Here is a tiny trained network, its code and every weight. The questions are about switching its units off for an input and a target symbol, where a switched-off unit gives its printed mean instead of its output.

import numpy as np


def w(rows, s, z=0):
    codes = np.array(rows[::2]) - 128.0
    scale = np.full(codes.shape[1], s)
    scale[-1] = z or s
    return codes * scale


def f(y):
    return np.maximum(y, 0)


def softmax(a):
    e = np.exp(a - a.max(-1, keepdims=True))
    return e / e.sum(-1, keepdims=True)


def log_softmax(a):
    a = a - a.max(-1, keepdims=True)
    return a - np.log(np.exp(a).sum(-1, keepdims=True))


def net(x, mask):
    ids = ['αβεζηλμξστφψω'.index(c) for c in x.split()]
    T = len(ids)
    res = E[ids] + P[:T]
    u = 0
    for l in range(3):
        q, k, v = (res @ M[l].T for M in (Q, K, V))
        z = softmax(np.where(np.tri(T) > 0, q @ k.T / 2**0.5, -1e9)) @ v
        res = res + np.where(mask[u], z, O[l][:, -1]) @ O[l][:, :-1]
        u += 1
        y = f(res @ A[l][:, :-1].T + A[l][:, -1])
        res = res + np.where(mask[u : u + 4], y, B[l][:, -1]) @ B[l][:, :-1]
        u += 4
    return log_softmax(res[-1] @ U[:, :-1].T + U[:, -1])


Q, K, V, O, A, B = {}, {}, {}, {}, {}, {}
E = w([
[81,72,174,174],'α',
[75,191,116,146],'β',
[153,137,180,161],'ε',
[178,75,111,75],'ζ',
[202,233,51,137],'η',
[100,144,128,172],'λ',
[225,170,103,154],'μ',
[119,67,146,125],'ξ',
[140,106,141,107],'σ',
[60,174,133,182],'τ',
[74,171,184,3],'φ',
[100,172,149,199],'ψ',
[109,193,139,133],'ω',
],0.016)
P = w([
[154,136,254,123],'0',
[141,133,119,121],'1',
[158,140,121,164],'2',
[180,141,119,185],'3',
[128,132,139,151],'4',
[173,136,137,189],'5',
[195,155,110,202],'6',
],0.0079)
Q[0] = w([
[174,120,122,147],'L0H1',
[149,254,185,213],'L0H1',
],0.0066)
K[0] = w([
[85,148,147,32],'L0H1',
[115,2,145,99],'L0H1',
],0.0085)
V[0] = w([
[107,254,155,78],'L0H1',
[111,109,250,229],'L0H1',
],0.0052)
O[0] = w([
[53,204,254,95,167],'L0H1',
[151,120,178,223,253],'L0H1',
],0.009,0.0038)
A[0] = w([
[211,163,167,73,158],'L0N1',
[135,13,180,109,217],'L0N2',
[138,163,109,68,161],'L0N3',
[1,197,76,66,255],'L0N4',
],0.0065,0.004)
B[0] = w([
[156,186,216,101,254],'L0N1',
[254,137,132,232,250],'L0N2',
[137,168,181,193,170],'L0N3',
[154,131,102,199,255],'L0N4',
],0.0065,0.0029)
Q[1] = w([
[191,226,180,253],'L1H1',
[212,140,215,160],'L1H1',
],0.0073)
K[1] = w([
[116,165,254,169],'L1H1',
[124,201,176,171],'L1H1',
],0.0091)
V[1] = w([
[101,51,80,165],'L1H1',
[255,144,161,140],'L1H1',
],0.0078)
O[1] = w([
[173,71,196,205,35],'L1H1',
[121,55,6,122,249],'L1H1',
],0.011,0.012)
A[1] = w([
[7,178,108,247,154],'L1N1',
[152,196,142,60,238],'L1N2',
[5,170,207,163,183],'L1N3',
[72,69,1,86,250],'L1N4',
],0.0047,0.0014)
B[1] = w([
[222,235,253,131,176],'L1N1',
[40,191,145,216,156],'L1N2',
[171,191,183,146,146],'L1N3',
[242,124,105,163,247],'L1N4',
],0.0067,0.011)
Q[2] = w([
[227,152,2,116],'L2H1',
[120,40,187,84],'L2H1',
],0.0062)
K[2] = w([
[154,18,253,7],'L2H1',
[89,100,108,157],'L2H1',
],0.005)
V[2] = w([
[38,129,150,225],'L2H1',
[1,147,55,185],'L2H1',
],0.0056)
O[2] = w([
[2,121,97,197,6],'L2H1',
[88,159,67,99,86],'L2H1',
],0.01,0.0027)
A[2] = w([
[130,103,35,109,107],'L2N1',
[156,200,26,202,87],'L2N2',
[139,130,127,255,137],'L2N3',
[43,110,166,139,4],'L2N4',
],0.0067,0.0026)
B[2] = w([
[97,31,180,152,192],'L2N1',
[3,44,254,70,250],'L2N2',
[65,140,131,186,179],'L2N3',
[150,28,103,69,133],'L2N4',
],0.0057,0.015)
U = w([
[136,252,20,101,244],'α',
[33,153,67,57,4],'β',
[149,165,73,203,79],'ε',
[73,108,68,231,91],'ζ',
[131,151,108,19,88],'η',
[129,134,186,131,129],'λ',
[139,204,101,209,185],'μ',
[171,153,255,90,99],'ξ',
[249,224,137,127,97],'σ',
[106,195,129,180,216],'τ',
[193,144,185,29,189],'φ',
[85,85,20,140,185],'ψ',
[137,174,222,134,45],'ω',
],0.0051,0.0039)

Each question gives the input, a string of symbols that net reads in full, and the target symbol t.
The units are the heads (2 rows each of Q, K, V and O) and the neurons (one row each of A and B). Each row of codes is followed by its name. A weight is (code - 128) times the scale printed after its matrix; where a second scale follows, it is the last column's (O, A, B and U).
mask holds one flag per unit, layer by layer, with each layer's heads first. A switched-off unit (its flag False) gives its mean, the last column of its rows in O or B, instead of its output. The means were averaged over made-up inputs and are rounded, as every weight is.
A unit's drop is (log p(t) with every unit on - log p(t) with that unit switched off) / (log p(t) with every unit on - log p(t) with every unit switched off).
The circuit of an input: a set's keep is (log p(t) with only the set's units on - log p(t) with every unit switched off) / (log p(t) with every unit on - log p(t) with every unit switched off). Starting from the 12 units with the biggest drops (on a tie, the unit counted first), units are removed one at a time, each time the one whose removal leaves the highest keep (on an exact tie, the one counted first), for as long as the keep stays at least 0.8.
units of the circuit, in order: the units of the circuit, biggest drop first
k most important neurons of layer l: the k neurons of layer l with the biggest drops, biggest first
drop when u is switched off: that unit's drop, to one decimal
input ε β λ α μ, target ψ: units of the circuit, in order => L1H1, L0H1, L1N1, L0N2
input α β λ ε α, target ζ: units of the circuit, in order => L1H1, L0H1, L2H1, L0N2
input μ β α β ξ ε η, target ψ: units of the circuit, in order => L1H1, L0H1, L0N1, L2N1
input ε ξ β λ β η, target ψ: units of the circuit, in order => L1H1, L0H1, L0N2, L2N1
input α σ ε, target ζ: units of the circuit, in order => L1H1, L0H1, L0N2, L2N3
input α μ σ, target ζ: units of the circuit, in order => L1H1, L0H1, L2H1, L1N1
input φ μ τ φ, target β: 2 most important neurons of layer 1 => L1N2, L1N1
input μ ζ β ω, target φ: most important neuron of layer 1 => L1N4
input ζ η τ, target σ: 2 most important neurons of layer 0 => L0N1, L0N2
input μ λ λ ζ, target φ: 2 most important neurons of layer 1 => L1N4, L1N2
input φ μ β, target β: 2 most important neurons of layer 0 => L0N1, L0N3
input α ε α ε ω ψ, target ζ: 2 most important neurons of layer 0 => L0N2, L0N1
input ω φ ε μ ε φ, target α: 2 most important neurons of layer 2 => L2N2, L2N1
input ζ η β η, target φ: most important neuron of layer 2 => L2N2
input α λ β, target ζ: drop when L0H1 is switched off => 0.6
input ε σ λ μ σ, target ψ: drop when L1N1 is switched off => 0.4
input α λ σ η, target ζ: drop when L2H1 is switched off => 0.2
